Here is a tiny trained network, its code and every weight. The questions are about switching its units off for an input and a class, where a switched-off unit gives its printed mean instead of its output.

import numpy as np


def w(rows, s, z=0):
    codes = np.array(rows[::2]) - 128.0
    scale = np.full(codes.shape[1], s)
    scale[-1] = z or s
    return codes * scale


def norm(h):
    return h / np.sqrt((h * h).mean(-1, keepdims=True) + 1e-5)


def f(y):
    return np.maximum(y, 0)


def log_softmax(a):
    a = a - a.max(-1, keepdims=True)
    return a - np.log(np.exp(a).sum(-1, keepdims=True))


def net(x, mask):
    res = np.array(x, float).reshape(1, 5) / 4 @ E
    u = 0
    for l in range(3):
        y = f(norm(res) @ A[l][:, :-1].T + A[l][:, -1])
        res = res + np.where(mask[u : u + 6], y, B[l][:, -1]) @ B[l][:, :-1]
        u += 6
    return log_softmax(norm(res)[-1] @ U[:, :-1].T + U[:, -1])


A, B = {}, {}
E = w([
[69,95,172,112,95,27,79,90],'x0',
[22,138,157,144,147,215,85,132],'x1',
[72,187,174,115,187,55,181,241],'x2',
[91,210,152,2,66,169,192,54],'x3',
[181,245,198,237,44,129,83,143],'x4',
],0.0067)
A[0] = w([
[193,203,59,111,176,254,172,215,70],'L0N0',
[110,157,140,126,176,107,202,245,59],'L0N1',
[68,216,101,125,163,74,178,154,58],'L0N2',
[16,142,149,150,149,210,87,134,1],'L0N3',
[123,101,153,34,133,153,162,108,130],'L0N4',
[245,126,156,100,133,60,213,96,45],'L0N5',
],0.0076,0.0086)
B[0] = w([
[88,95,158,216,144,80,209,26,234],'L0N0',
[193,71,176,71,121,170,106,113,205],'L0N1',
[183,109,225,59,148,147,122,123,178],'L0N2',
[16,107,107,152,2,175,128,216,168],'L0N3',
[121,193,91,146,165,117,105,151,253],'L0N4',
[117,111,62,137,19,112,175,206,188],'L0N5',
],0.0099,0.0038)
A[1] = w([
[77,149,175,146,133,76,157,174,115],'L1N0',
[164,88,70,127,57,199,93,28,65],'L1N1',
[120,255,108,65,115,135,140,63,2],'L1N2',
[168,221,184,192,58,136,112,144,22],'L1N3',
[193,179,137,66,99,98,165,74,118],'L1N4',
[48,103,182,89,60,12,64,91,95],'L1N5',
],0.0093,0.0076)
B[1] = w([
[223,89,123,104,106,210,103,76,196],'L1N0',
[180,110,244,63,149,110,146,160,237],'L1N1',
[35,199,140,86,172,219,194,184,185],'L1N2',
[96,230,57,73,232,77,52,81,219],'L1N3',
[84,111,125,178,107,154,100,167,227],'L1N4',
[139,121,136,203,162,149,220,78,253],'L1N5',
],0.011,0.0053)
A[2] = w([
[190,131,232,61,161,114,129,185,23],'L2N0',
[157,15,53,222,177,96,33,189,19],'L2N1',
[182,78,165,156,135,156,43,126,94],'L2N2',
[200,118,56,126,67,48,132,166,153],'L2N3',
[86,35,2,30,228,114,130,116,1],'L2N4',
[26,104,212,153,148,219,47,108,177],'L2N5',
],0.0087,0.0031)
B[2] = w([
[134,72,180,87,111,105,90,103,190],'L2N0',
[6,179,168,84,110,228,168,142,193],'L2N1',
[101,131,175,63,146,95,158,128,184],'L2N2',
[121,88,58,132,74,127,105,140,173],'L2N3',
[192,229,116,184,137,86,38,105,191],'L2N4',
[194,75,61,142,76,60,124,178,254],'L2N5',
],0.012,0.0083)
U = w([
[208,88,203,51,143,99,110,129,177],'0',
[152,222,68,138,187,83,47,105,141],'1',
[34,156,136,89,115,180,178,180,211],'2',
[140,89,40,140,3,88,141,191,71],'3',
[142,96,126,210,172,107,233,28,128],'4',
[146,102,103,129,113,100,134,108,3],'5',
],0.015,0.0034)

Each question gives the input, the list of numbers given to net, and the class t.
The units are the neurons (one row each of A and B). Each row of codes is followed by its name. A weight is (code - 128) times the scale printed after its matrix; where a second scale follows, it is the last column's (A, B and U).
mask holds one flag per neuron, layer by layer. A switched-off neuron (its flag False) gives its mean, the last column of its row in B, instead of its output. The means were averaged over made-up inputs and are rounded, as every weight is.
A unit's drop is (log p(t) with every unit on - log p(t) with that unit switched off) / (log p(t) with every unit on - log p(t) with every unit switched off).
The circuit of an input: a set's keep is (log p(t) with only the set's units on - log p(t) with every unit switched off) / (log p(t) with every unit on - log p(t) with every unit switched off). Starting from the 12 units with the biggest drops (on a tie, the unit counted first), units are removed one at a time, each time the one whose removal leaves the highest keep (on an exact tie, the one counted first), for as long as the keep stays at least 0.8.
units of the circuit, in order: the units of the circuit, biggest drop first
unit that matters most: the unit with the biggest drop
k most important neurons: the k neurons with the biggest drops, biggest first
drop when u is switched off: that unit's drop, to one decimal
input [1,-2,5,8,-8], class 1: unit that matters most => L2N4
input [-2,3,0,-8,-4], class 2: 2 most important neurons => (L2N1, L1N3)
input [4,5,-3,-1,-2], class 3: 2 most important neurons => (L0N3, L2N5)
input [-2,5,-7,6,4], class 0: 2 most important neurons => (L1N1, L2N1)
input [-8,-5,-8,-7,0], class 0: 2 most important neurons => (L1N1, L1N5)
input [-4,-8,3,5,-7], class 3: 3 most important neurons => (L0N5, L1N3, L2N3)
input [-5,3,4,1,-5], class 1: 2 most important neurons => (L2N4, L1N5)
input [-5,-3,0,-5,2], class 2: 4 most important neurons => (L2N1, L1N5, L1N1, L2N5)
input [6,-5,-5,0,7], class 1: 3 most important neurons => (L1N3, L0N0, L0N1)
input [7,0,6,-7,3], class 2: 4 most important neurons => (L2N1, L1N1, L0N0, L2N5)
input [-5,-2,8,7,3], class 0: 2 most important neurons => (L0N2, L0N1)
input [-3,-6,-1,7,-4], class 2: 2 most important neurons => (L1N2, L2N5)
input [5,0,-4,5,-2], class 2: units of the circuit, in order => (L1N2, L0N4)
input [-2,4,7,-5,-7], class 0: units of the circuit, in order => (L0N1)
input [5,7,2,2,3], class 3: 2 most important neurons => (L0N3, L2N5)
input [2,-7,0,7,2], class 2: 3 most important neurons => (L1N2, L2N5, L0N4)
input [-5,-3,7,5,-8], class 1: 3 most important neurons => (L2N4, L1N1, L0N4)
input [1,2,6,-2,-7], class 1: 3 most important neurons => (L2N4, L1N1, L0N4)
input [-8,-4,-6,-7,5], class 4: drop when L0N3 is switched off => 0.9
input [8,-3,-5,4,2], class 4: units of the circuit, in order => (L1N5)
input [4,-1,-8,-2,1], class 0: drop when L1N1 is switched off => 0.7
input [0,4,1,4,-7], class 1: drop when L1N1 is switched off => 0.0
input [5,-1,2,-1,-2], class 4: drop when L1N5 is switched off => 1.0
